Below is a small trained network, with its code and all its weights. Each question gives an input and a class and asks what happens when units are switched off, that is, made to give their printed mean instead of their output.

import numpy as np


def w(rows, s, z=0):
    codes = np.array(rows[::2]) - 128.0
    scale = np.full(codes.shape[1], s)
    scale[-1] = z or s
    return codes * scale


def f(y):
    return y / 2 * (1 + np.tanh(0.7978845608 * (y + 0.044715 * y**3)))


def log_softmax(a):
    a = a - a.max(-1, keepdims=True)
    return a - np.log(np.exp(a).sum(-1, keepdims=True))


def net(x, mask):
    res = np.array(x, float).reshape(1, 8) / 4 @ E
    y = f(res @ A[0][:, :-1].T + A[0][:, -1])
    res = res + np.where(mask, y, B[0][:, -1]) @ B[0][:, :-1]
    return log_softmax(res[-1] @ U[:, :-1].T + U[:, -1])


A, B = {}, {}
E = w([
[129,129,128,128,127],'x0',
[164,202,22,172,123],'x1',
[192,149,131,32,67],'x2',
[222,58,131,174,125],'x3',
[172,157,137,81,254],'x4',
[128,127,128,128,127],'x5',
[158,208,201,174,115],'x6',
[129,128,128,128,128],'x7',
],0.0078)
A[0] = w([
[141,153,88,143,129,83],'N1',
[137,164,69,140,126,81],'N2',
[143,137,131,112,178,74],'N3',
[151,143,143,87,219,52],'N4',
[99,115,133,171,159,72],'N5',
[100,85,81,103,142,81],'N6',
[117,132,128,128,132,80],'N7',
[182,88,138,155,128,66],'N8',
[85,103,126,164,8,25],'N9',
[100,112,130,169,155,71],'N10',
[109,153,143,124,131,65],'N11',
[143,140,127,87,105,81],'N12',
[133,130,129,122,124,117],'N13',
[147,182,201,173,118,57],'N14',
[154,138,142,113,191,59],'N15',
[114,75,83,104,139,73],'N16',
[183,76,143,163,127,67],'N17',
[85,118,138,195,157,74],'N18',
[94,81,202,115,92,84],'N19',
[146,162,87,149,127,36],'N20',
[113,87,90,105,135,63],'N21',
[107,98,201,106,154,57],'N22',
[105,115,130,153,73,1],'N23',
[148,134,127,110,172,89],'N24',
[126,122,122,124,132,106],'N25',
[189,83,137,157,128,49],'N26',
[18,193,140,71,129,7],'N27',
[153,175,190,160,124,62],'N28',
[130,123,117,112,156,66],'N29',
[179,142,152,60,86,67],'N30',
[158,143,133,59,90,56],'N31',
[181,86,133,154,132,62],'N32',
[149,164,52,159,115,36],'N33',
[140,137,128,112,173,79],'N34',
[113,85,180,99,145,75],'N35',
[89,114,144,177,184,67],'N36',
[115,81,84,95,136,66],'N37',
],0.018,0.0066)
B[0] = w([
[124,124,129,148,177,166],'N1',
[138,134,124,155,197,195],'N2',
[115,118,123,174,94,173],'N3',
[108,115,119,207,71,241],'N4',
[159,82,130,96,124,174],'N5',
[128,169,192,101,115,181],'N6',
[127,128,122,121,124,117],'N7',
[103,150,72,96,124,167],'N8',
[105,102,130,221,44,254],'N9',
[152,82,131,97,126,168],'N10',
[115,145,117,105,118,133],'N11',
[144,92,129,101,135,161],'N12',
[126,122,131,124,130,126],'N13',
[120,193,216,91,111,217],'N14',
[107,112,130,179,85,191],'N15',
[133,175,192,98,112,178],'N16',
[112,163,58,89,119,179],'N17',
[167,55,133,77,117,208],'N18',
[134,141,124,186,210,237],'N19',
[135,135,129,150,181,164],'N20',
[129,165,172,107,114,159],'N21',
[139,141,131,175,213,221],'N22',
[113,106,134,172,88,158],'N23',
[113,110,127,167,98,171],'N24',
[127,133,132,128,127,122],'N25',
[101,154,65,92,123,170],'N26',
[91,184,3,59,112,241],'N27',
[121,186,199,101,107,199],'N28',
[119,131,142,138,112,136],'N29',
[167,42,147,76,127,226],'N30',
[168,58,138,83,130,202],'N31',
[106,152,69,97,126,164],'N32',
[140,125,134,169,215,210],'N33',
[120,121,121,168,96,166],'N34',
[142,140,133,170,201,209],'N35',
[166,55,141,82,129,209],'N36',
[123,171,189,97,117,174],'N37',
],0.048,0.008)
U = w([
[97,109,87,176,53,215],'0',
[146,148,88,140,222,138],'1',
[186,50,96,37,109,143],'2',
[83,182,1,43,111,3],'3',
[121,210,188,63,97,112],'4',
],0.0056,0.002)

Each question gives the input, the list of numbers given to net, and the class t.
The units are the neurons (one row each of A and B). Each row of codes is followed by its name. A weight is (code - 128) times the scale printed after its matrix; where a second scale follows, it is the last column's (A, B and U).
mask holds one flag per neuron, in row order. A switched-off neuron (its flag False) gives its mean, the last column of its row in B, instead of its output. The means were averaged over made-up inputs and are rounded, as every weight is.
A unit's drop is (log p(t) with every unit on - log p(t) with that unit switched off) / (log p(t) with every unit on - log p(t) with every unit switched off).
The circuit of an input: a set's keep is (log p(t) with only the set's units on - log p(t) with every unit switched off) / (log p(t) with every unit on - log p(t) with every unit switched off). Starting from the 12 units with the biggest drops (on a tie, the unit counted first), units are removed one at a time, each time the one whose removal leaves the highest keep (on an exact tie, the one counted first), for as long as the keep stays at least 0.8.
circuit, biggest first: the units of the circuit, biggest drop first
k most important neurons: the k neurons with the biggest drops, biggest first
drop when u is switched off: that unit's drop, to one decimal
input [-5,-2,-5,-8,-6,3,1,-4], class 3: circuit, biggest first : [N27]
input [-8,5,-8,7,1,-1,8,3], class 2: 2 most important neurons : [N18, N36]
input [2,5,7,-7,-6,-5,1,-2], class 2: 3 most important neurons : [N31, N30, N4]
input [8,1,7,-4,-5,-5,-5,-2], class 2: 2 most important neurons : [N31, N30]
input [-7,-8,-3,7,-6,1,5,1], class 1: 4 most important neurons : [N19, N22, N27, N35]
input [7,-8,8,8,-4,-5,3,1], class 1: 4 most important neurons : [N19, N35, N22, N27]
input [-3,2,6,7,4,6,6,7], class 3: 4 most important neurons : [N26, N17, N8, N32]
input [-8,0,2,2,-6,1,7,-1], class 4: 3 most important neurons : [N14, N28, N4]
input [7,-5,3,-6,7,0,8,-1], class 4: 3 most important neurons : [N14, N28, N9]
input [0,3,8,-7,-5,6,8,-3], class 2: 3 most important neurons : [N30, N31, N12]
input [1,7,-5,8,8,-4,4,-1], class 0: 3 most important neurons : [N4, N15, N27]
input [5,0,4,3,-1,-2,5,-4], class 4: 3 most important neurons : [N14, N28, N18]
input [-2,-6,-8,6,8,-3,-7,-4], class 0: 4 most important neurons : [N4, N15, N3, N30]
input [6,-1,3,-5,4,-6,6,4], class 4: circuit, biggest first : [N14]
input [1,6,6,6,-5,-7,-8,5], class 4: drop when N37 is switched off : 0.1
input [1,-6,-7,7,8,-8,-2,-3], class 0: drop when N4 is switched off : 1.7
input [-5,4,6,-8,-2,1,6,7], class 3: drop when N27 is switched off : 3.0
